Below are the code and all the weights of a small trained network. Each question names an input and a target symbol and asks about switching units off, where a switched-off unit gives its printed mean instead of its output.

import numpy as np


def w(rows, s, z=0):
    codes = np.array(rows[::2]) - 128.0
    scale = np.full(codes.shape[1], s)
    scale[-1] = z or s
    return codes * scale


def norm(h):
    return h / np.sqrt((h * h).mean(-1, keepdims=True) + 1e-5)


def softmax(a):
    e = np.exp(a - a.max(-1, keepdims=True))
    return e / e.sum(-1, keepdims=True)


def log_softmax(a):
    a = a - a.max(-1, keepdims=True)
    return a - np.log(np.exp(a).sum(-1, keepdims=True))


def net(x, mask):
    ids = ['ΘΛΞβδεμτψ'.index(c) for c in x.split()]
    T = len(ids)
    res = E[ids] + P[:T]
    u = 0
    for l in range(2):
        r = norm(res)
        for j in range(3):
            rows = slice(3 * j, 3 * j + 3)
            q, k, v = (r @ M[l][rows].T for M in (Q, K, V))
            z = softmax(np.where(np.tri(T) > 0, q @ k.T / 3**0.5, -1e9)) @ v
            o = O[l][rows]
            res = res + np.where(mask[u + j], z, o[:, -1]) @ o[:, :-1]
        u += 3
    return log_softmax(norm(res)[-1] @ U[:, :-1].T + U[:, -1])


Q, K, V, O = {}, {}, {}, {}
E = w([
[82,254,89,215,25,92],'Θ',
[114,145,175,117,61,99],'Λ',
[97,180,148,164,191,57],'Ξ',
[172,112,181,221,126,117],'β',
[76,138,147,45,158,104],'δ',
[100,125,209,135,176,163],'ε',
[175,106,125,125,210,101],'μ',
[123,83,169,112,119,64],'τ',
[170,71,141,73,129,131],'ψ',
],0.0031)
P = w([
[215,212,254,67,98,65],'0',
[195,195,234,83,112,77],'1',
[183,167,225,88,128,93],'2',
[165,144,217,101,132,95],'3',
[150,125,199,106,139,99],'4',
[132,111,185,127,150,102],'5',
[115,96,166,136,150,109],'6',
[97,83,149,139,149,116],'7',
[83,78,133,159,160,122],'8',
[67,65,119,171,163,120],'9',
[46,58,104,184,158,135],'10',
[37,45,86,200,144,126],'11',
[8,38,68,202,133,121],'12',
],0.0019)
Q[0] = w([
[141,108,83,149,103,129],'0.h0',
[196,168,140,103,127,151],'0.h0',
[195,124,67,60,92,251],'0.h0',
[72,48,162,156,154,50],'0.h1',
[156,35,199,88,139,120],'0.h1',
[138,167,136,141,188,93],'0.h1',
[175,102,127,148,153,53],'0.h2',
[90,99,109,137,31,117],'0.h2',
[140,191,135,149,46,147],'0.h2',
],0.019)
K[0] = w([
[90,165,97,133,107,170],'0.h0',
[174,139,181,68,102,115],'0.h0',
[181,249,136,126,100,138],'0.h0',
[68,78,53,169,143,185],'0.h1',
[127,5,144,102,189,120],'0.h1',
[173,148,87,102,84,209],'0.h1',
[170,27,84,146,161,171],'0.h2',
[113,179,72,174,57,115],'0.h2',
[135,231,146,206,147,117],'0.h2',
],0.015)
V[0] = w([
[192,173,71,163,175,173],'0.h0',
[169,45,103,148,83,153],'0.h0',
[103,155,140,81,139,249],'0.h0',
[66,204,108,162,157,66],'0.h1',
[112,126,80,47,146,110],'0.h1',
[159,124,110,140,108,73],'0.h1',
[126,138,91,118,76,185],'0.h2',
[91,136,130,94,163,149],'0.h2',
[171,133,53,107,98,176],'0.h2',
],0.011)
O[0] = w([
[79,85,254,112,103,70,2],'0.h0',
[193,9,118,135,118,99,64],'0.h0',
[23,62,116,76,70,196,52],'0.h0',
[74,220,107,196,119,37,176],'0.h1',
[137,124,76,44,176,95,74],'0.h1',
[156,164,171,111,120,98,143],'0.h1',
[173,96,92,67,91,172,50],'0.h2',
[87,71,86,146,124,123,105],'0.h2',
[184,69,125,64,51,117,18],'0.h2',
],0.006,0.0073)
Q[1] = w([
[68,92,218,64,66,120],'1.h0',
[50,202,39,106,91,174],'1.h0',
[93,250,145,182,164,57],'1.h0',
[26,58,165,35,57,54],'1.h1',
[71,87,142,175,170,123],'1.h1',
[119,162,83,204,189,153],'1.h1',
[59,128,110,141,87,128],'1.h2',
[190,142,173,98,87,167],'1.h2',
[141,34,107,72,181,182],'1.h2',
],0.012)
K[1] = w([
[145,73,173,46,119,165],'1.h0',
[56,101,91,146,185,211],'1.h0',
[138,41,99,188,198,63],'1.h0',
[23,184,143,181,11,6],'1.h1',
[72,108,162,172,175,115],'1.h1',
[149,102,94,106,209,151],'1.h1',
[72,203,126,139,136,163],'1.h2',
[156,109,139,118,44,98],'1.h2',
[143,94,117,5,133,170],'1.h2',
],0.012)
V[1] = w([
[140,131,102,178,48,177],'1.h0',
[103,151,214,165,105,164],'1.h0',
[171,91,132,173,146,200],'1.h0',
[171,118,132,113,206,194],'1.h1',
[143,188,99,166,98,130],'1.h1',
[111,91,79,187,143,104],'1.h1',
[177,128,148,12,114,175],'1.h2',
[141,68,117,111,138,142],'1.h2',
[149,217,167,100,108,172],'1.h2',
],0.011)
O[1] = w([
[125,170,99,254,142,153,109],'1.h0',
[97,59,130,191,67,127,180],'1.h0',
[163,131,165,160,161,239,116],'1.h0',
[67,37,105,158,129,47,254],'1.h1',
[164,103,148,68,48,165,150],'1.h1',
[87,181,176,100,91,122,108],'1.h1',
[81,122,60,236,110,31,36],'1.h2',
[122,204,153,146,134,100,51],'1.h2',
[114,17,54,131,115,77,200],'1.h2',
],0.0062,0.011)
U = w([
[145,196,124,117,2,109,248],'Θ',
[213,62,58,68,47,172,74],'Λ',
[72,247,178,151,159,83,25],'Ξ',
[206,109,230,208,94,146,2],'β',
[66,179,45,25,159,143,61],'δ',
[40,115,138,150,124,248,164],'ε',
[111,78,234,35,140,82,156],'μ',
[247,181,102,126,229,151,105],'τ',
[104,47,65,182,144,53,213],'ψ',
],0.0072,0.002)

Each question gives the input, a string of symbols that net reads in full, and the target symbol t.
The units are the heads (3 rows each of Q, K, V and O). Each row of codes is followed by its name. A weight is (code - 128) times the scale printed after its matrix; where a second scale follows, it is the last column's (O and U).
mask holds one flag per head, layer by layer. A switched-off head (its flag False) gives its mean, the last column of its rows in O, instead of its output. The means were averaged over made-up inputs and are rounded, as every weight is.
A unit's drop is (log p(t) with every unit on - log p(t) with that unit switched off) / (log p(t) with every unit on - log p(t) with every unit switched off).
The circuit of an input: a set's keep is (log p(t) with only the set's units on - log p(t) with every unit switched off) / (log p(t) with every unit on - log p(t) with every unit switched off). Starting from all 6 units, units are removed one at a time, each time the one whose removal leaves the highest keep (on an exact tie, the one counted first), for as long as the keep stays at least 0.8.
units of the circuit, in order: the units of the circuit, biggest drop first
unit that matters most: the unit with the biggest drop
heads that matter: for each layer, one digit per head in row order, 1 if its drop is at least 0.15 and else 0, layers parted by /
drop when u is switched off: that unit's drop, to one decimal
input δ ε Θ δ Λ, target Λ: unit that matters most : 0.h2
input Ξ Λ Θ μ τ Θ Θ ψ β Ξ Ξ Θ, target Ξ: units of the circuit, in order : (0.h0, 1.h2)
input β μ Λ δ μ Θ Θ β β β ε Θ Θ, target ε: heads that matter : 110 / 101
input Ξ β Ξ, target β: units of the circuit, in order : (0.h1, 1.h1)
input Θ Λ ε Θ Θ Θ β, target β: units of the circuit, in order : (0.h0, 1.h1)
input ε τ ε δ Θ, target Θ: heads that matter : 011 / 010
input Λ Ξ δ, target δ: units of the circuit, in order : (0.h1, 0.h0)
input Ξ Λ ε Θ τ ε Ξ Ξ μ Θ ε, target μ: units of the circuit, in order : (0.h0, 1.h1)
input Θ Λ Θ Θ β Λ Λ μ ε Θ μ β, target μ: units of the circuit, in order : (0.h0, 1.h2)
input τ τ Θ Ξ Λ Λ Λ Θ δ, target δ: units of the circuit, in order : (0.h1, 1.h1)
input Θ β Θ Θ Ξ Θ τ τ Λ, target τ: heads that matter : 100 / 000
input μ Θ μ Λ Θ μ ε Θ δ Θ, target δ: units of the circuit, in order : (0.h0, 0.h1, 1.h0, 1.h2)
input Λ τ Λ Θ Θ Θ β Θ Θ Θ μ δ, target μ: heads that matter : 100 / 000
input Θ Θ Θ Θ ψ Λ ε Ξ, target ε: unit that matters most : 0.h0
input Λ ε μ Θ μ Θ ψ ε ε μ δ, target μ: heads that matter : 100 / 101
input ε Ξ Λ Ξ, target Ξ: heads that matter : 101 / 000
input Θ Ξ δ ε ψ ε μ Λ Θ, target μ: heads that matter : 110 / 101
input Θ Λ Ξ Ξ μ Θ, target μ: heads that matter : 100 / 101
input ψ ψ ε Θ Λ Θ Λ τ, target τ: heads that matter : 101 / 100
input ε ε δ τ Λ ε β, target ε: heads that matter : 010 / 000
input ε Ξ Λ β Λ Θ Θ δ Θ Θ τ Ξ, target τ: units of the circuit, in order : (0.h0)
input Θ Θ Θ Θ, target Θ: heads that matter : 010 / 010
input Ξ ε ε δ, target ε: heads that matter : 100 / 000
input μ Λ ψ ε Θ Ξ μ ψ Θ Ξ Ξ Θ Θ, target Ξ: heads that matter : 110 / 001
input Λ δ μ Θ Θ δ β β ε Λ δ, target ε: drop when 1.h0 is switched off : 0.2
input ε Ξ Ξ, target ε: drop when 1.h0 is switched off : 0.1
input Θ Λ Θ δ Θ μ ε Θ ε Θ τ Θ, target τ: drop when 0.h0 is switched off : 0.8
